Below is a small trained network, with its code and all its weights. Each question gives an input and a class and asks what happens when units are switched off, that is, made to give their printed mean instead of their output.

import numpy as np


def w(rows, s, z=0):
    codes = np.array(rows[::2]) - 128.0
    scale = np.full(codes.shape[1], s)
    scale[-1] = z or s
    return codes * scale


def norm(h):
    return h / np.sqrt((h * h).mean(-1, keepdims=True) + 1e-5)


def f(y):
    return np.maximum(y, 0)


def log_softmax(a):
    a = a - a.max(-1, keepdims=True)
    return a - np.log(np.exp(a).sum(-1, keepdims=True))


def net(x, mask):
    res = np.array(x, float).reshape(1, 4) / 4 @ E
    u = 0
    for l in range(4):
        y = f(norm(res) @ A[l][:, :-1].T + A[l][:, -1])
        res = res + np.where(mask[u : u + 7], y, B[l][:, -1]) @ B[l][:, :-1]
        u += 7
    return log_softmax(norm(res)[-1] @ U[:, :-1].T + U[:, -1])


A, B = {}, {}
E = w([
[152,254,149,95,82,107,74,36,111],'x0',
[213,131,134,199,41,130,130,177,134],'x1',
[56,213,131,216,112,143,154,132,113],'x2',
[128,128,129,128,127,130,126,128,127],'x3',
],0.0095)
A[0] = w([
[27,187,126,243,122,129,136,139,134,140],'L0N0',
[251,130,129,216,73,123,131,158,133,155],'L0N1',
[137,118,114,140,124,160,131,131,124,120],'L0N2',
[154,186,127,101,110,144,112,90,112,2],'L0N3',
[150,102,135,103,124,139,134,142,128,91],'L0N4',
[187,236,126,76,105,122,118,60,129,140],'L0N5',
[173,122,139,172,117,124,122,158,129,81],'L0N6',
],0.021,0.0071)
B[0] = w([
[63,169,133,241,126,115,131,120,96,241],'L0N0',
[163,150,83,139,49,211,70,213,64,252],'L0N1',
[138,115,112,121,120,89,119,131,155,142],'L0N2',
[144,7,35,198,140,183,245,157,142,167],'L0N3',
[111,155,93,130,160,111,84,98,143,155],'L0N4',
[158,238,233,76,120,67,74,87,132,232],'L0N5',
[97,128,141,82,103,140,238,24,165,170],'L0N6',
],0.02,0.021)
A[1] = w([
[127,63,106,194,173,158,163,152,87,62],'L1N0',
[144,92,130,65,206,74,132,125,205,6],'L1N1',
[159,128,167,76,133,145,191,183,127,31],'L1N2',
[130,47,51,64,149,171,142,141,141,53],'L1N3',
[91,71,88,145,202,106,121,83,120,77],'L1N4',
[207,85,138,4,107,160,133,128,163,110],'L1N5',
[111,72,189,168,185,31,163,98,185,90],'L1N6',
],0.027,0.0018)
B[1] = w([
[211,79,126,11,145,120,194,162,171,224],'L1N0',
[159,80,178,97,2,86,134,44,246,242],'L1N1',
[133,35,112,142,173,98,59,123,153,149],'L1N2',
[131,147,87,253,155,181,111,24,42,238],'L1N3',
[101,145,95,192,126,1,70,227,103,248],'L1N4',
[200,114,130,20,233,157,79,155,51,238],'L1N5',
[9,148,59,57,130,133,50,62,157,241],'L1N6',
],0.025,0.013)
A[2] = w([
[111,103,122,230,109,167,128,83,122,102],'L2N0',
[137,123,122,97,189,124,130,200,132,5],'L2N1',
[75,152,143,102,210,86,174,90,160,65],'L2N2',
[116,68,100,192,113,100,155,116,169,83],'L2N3',
[116,33,68,170,192,196,153,129,92,92],'L2N4',
[164,49,138,181,74,143,252,176,178,99],'L2N5',
[59,66,56,144,123,156,187,199,160,72],'L2N6',
],0.03,0.0025)
B[2] = w([
[181,123,154,33,128,120,127,108,145,249],'L2N0',
[108,146,112,140,128,110,137,182,102,168],'L2N1',
[34,81,98,179,162,187,144,123,165,225],'L2N2',
[157,89,78,131,109,122,56,145,109,203],'L2N3',
[116,117,84,225,185,190,182,78,103,195],'L2N4',
[117,232,156,52,2,147,166,5,175,171],'L2N5',
[138,123,55,21,139,69,218,183,56,222],'L2N6',
],0.029,0.014)
A[3] = w([
[166,179,148,232,46,177,140,201,120,32],'L3N0',
[184,150,246,188,95,120,137,165,127,77],'L3N1',
[240,79,158,85,188,126,132,253,104,7],'L3N2',
[60,83,144,149,152,118,163,117,111,43],'L3N3',
[143,50,85,22,188,80,116,122,163,151],'L3N4',
[161,78,182,8,163,192,85,183,188,50],'L3N5',
[168,46,112,208,110,123,99,96,127,103],'L3N6',
],0.024,0.0016)
B[3] = w([
[128,73,206,171,221,38,202,58,208,199],'L3N0',
[108,103,147,214,78,135,179,242,57,166],'L3N1',
[60,246,61,147,147,72,11,156,41,186],'L3N2',
[127,210,139,89,142,174,63,159,141,168],'L3N3',
[141,36,167,188,151,120,215,189,182,252],'L3N4',
[194,58,196,7,160,189,121,136,164,199],'L3N5',
[122,117,104,206,51,195,110,206,197,190],'L3N6',
],0.022,0.018)
U = w([
[141,55,79,203,75,70,43,112,186,169],'0',
[182,118,63,214,152,220,124,94,67,133],'1',
[61,93,45,97,168,76,175,218,122,125],'2',
[150,184,99,54,56,139,226,98,98,99],'3',
[148,61,208,40,174,131,116,117,206,124],'4',
[184,179,161,72,168,133,44,194,42,42],'5',
[5,193,148,154,164,134,84,86,171,244],'6',
[148,164,236,232,105,79,173,137,108,113],'7',
],0.015,0.0011)

Each question gives the input, the list of numbers given to net, and the class t.
The units are the neurons (one row each of A and B). Each row of codes is followed by its name. A weight is (code - 128) times the scale printed after its matrix; where a second scale follows, it is the last column's (A, B and U).
mask holds one flag per neuron, layer by layer. A switched-off neuron (its flag False) gives its mean, the last column of its row in B, instead of its output. The means were averaged over made-up inputs and are rounded, as every weight is.
A unit's drop is (log p(t) with every unit on - log p(t) with that unit switched off) / (log p(t) with every unit on - log p(t) with every unit switched off).
The circuit of an input: a set's keep is (log p(t) with only the set's units on - log p(t) with every unit switched off) / (log p(t) with every unit on - log p(t) with every unit switched off). Starting from the 12 units with the biggest drops (on a tie, the unit counted first), units are removed one at a time, each time the one whose removal leaves the highest keep (on an exact tie, the one counted first), for as long as the keep stays at least 0.8.
units of the circuit, in order: the units of the circuit, biggest drop first
most important unit: the unit with the biggest drop
top k neurons: the k neurons with the biggest drops, biggest first
top k neurons in layer l: the k neurons of layer l with the biggest drops, biggest first
drop of u: that unit's drop, to one decimal
input [2,5,0,-3], class 5: most important unit	L0N0
input [5,-2,-4,-4], class 4: top 3 neurons	(L0N1; L0N0; L0N5)
input [-6,8,6,-7], class 3: top 2 neurons	(L0N5; L2N5)
input [6,-4,-2,1], class 4: top 2 neurons	(L0N1; L0N0)
input [-8,-6,-7,8], class 0: top 3 neurons	(L0N1; L0N0; L0N5)
input [-1,-3,-7,0], class 0: top 2 neurons	(L0N1; L0N5)
input [-4,4,7,-4], class 3: top 2 neurons	(L0N5; L2N5)
input [5,-7,-8,2], class 4: top 2 neurons	(L0N0; L0N1)
input [-7,4,-4,7], class 1: top 3 neurons	(L0N0; L0N5; L2N4)
input [5,-5,5,8], class 6: top 2 neurons	(L0N1; L0N5)
input [-4,-2,-7,6], class 0: top 4 neurons	(L0N1; L0N5; L0N0; L1N1)
input [5,8,0,-5], class 5: top 2 neurons	(L0N0; L0N5)
input [-3,-2,-7,5], class 0: top 3 neurons	(L0N1; L0N5; L0N0)
input [2,-3,0,-3], class 4: units of the circuit, in order	(L0N0)
input [1,-5,-2,-6], class 4: top 2 neurons	(L0N1; L0N0)
input [-7,-8,-3,5], class 0: top 3 neurons in layer 0	(L0N1; L0N0; L0N5)
input [5,4,-1,-2], class 5: top 2 neurons in layer 0	(L0N5; L0N0)
input [1,6,-4,-8], class 5: top 2 neurons in layer 0	(L0N0; L0N3)
input [3,-8,-4,7], class 4: top 2 neurons in layer 0	(L0N0; L0N1)
input [6,1,-3,2], class 5: most important unit	L0N5
input [5,-2,0,-1], class 4: top 3 neurons in layer 0	(L0N1; L0N0; L0N5)
input [-7,1,6,-7], class 3: drop of L0N5	0.5
input [6,2,-7,0], class 5: drop of L0N5	2.1
input [-8,6,-8,7], class 1: drop of L0N0	1.5
input [2,-6,-1,-7], class 4: top 2 neurons in layer 0	(L0N1; L0N0)
input [6,-5,8,-4], class 6: top 2 neurons in layer 0	(L0N1; L0N5)
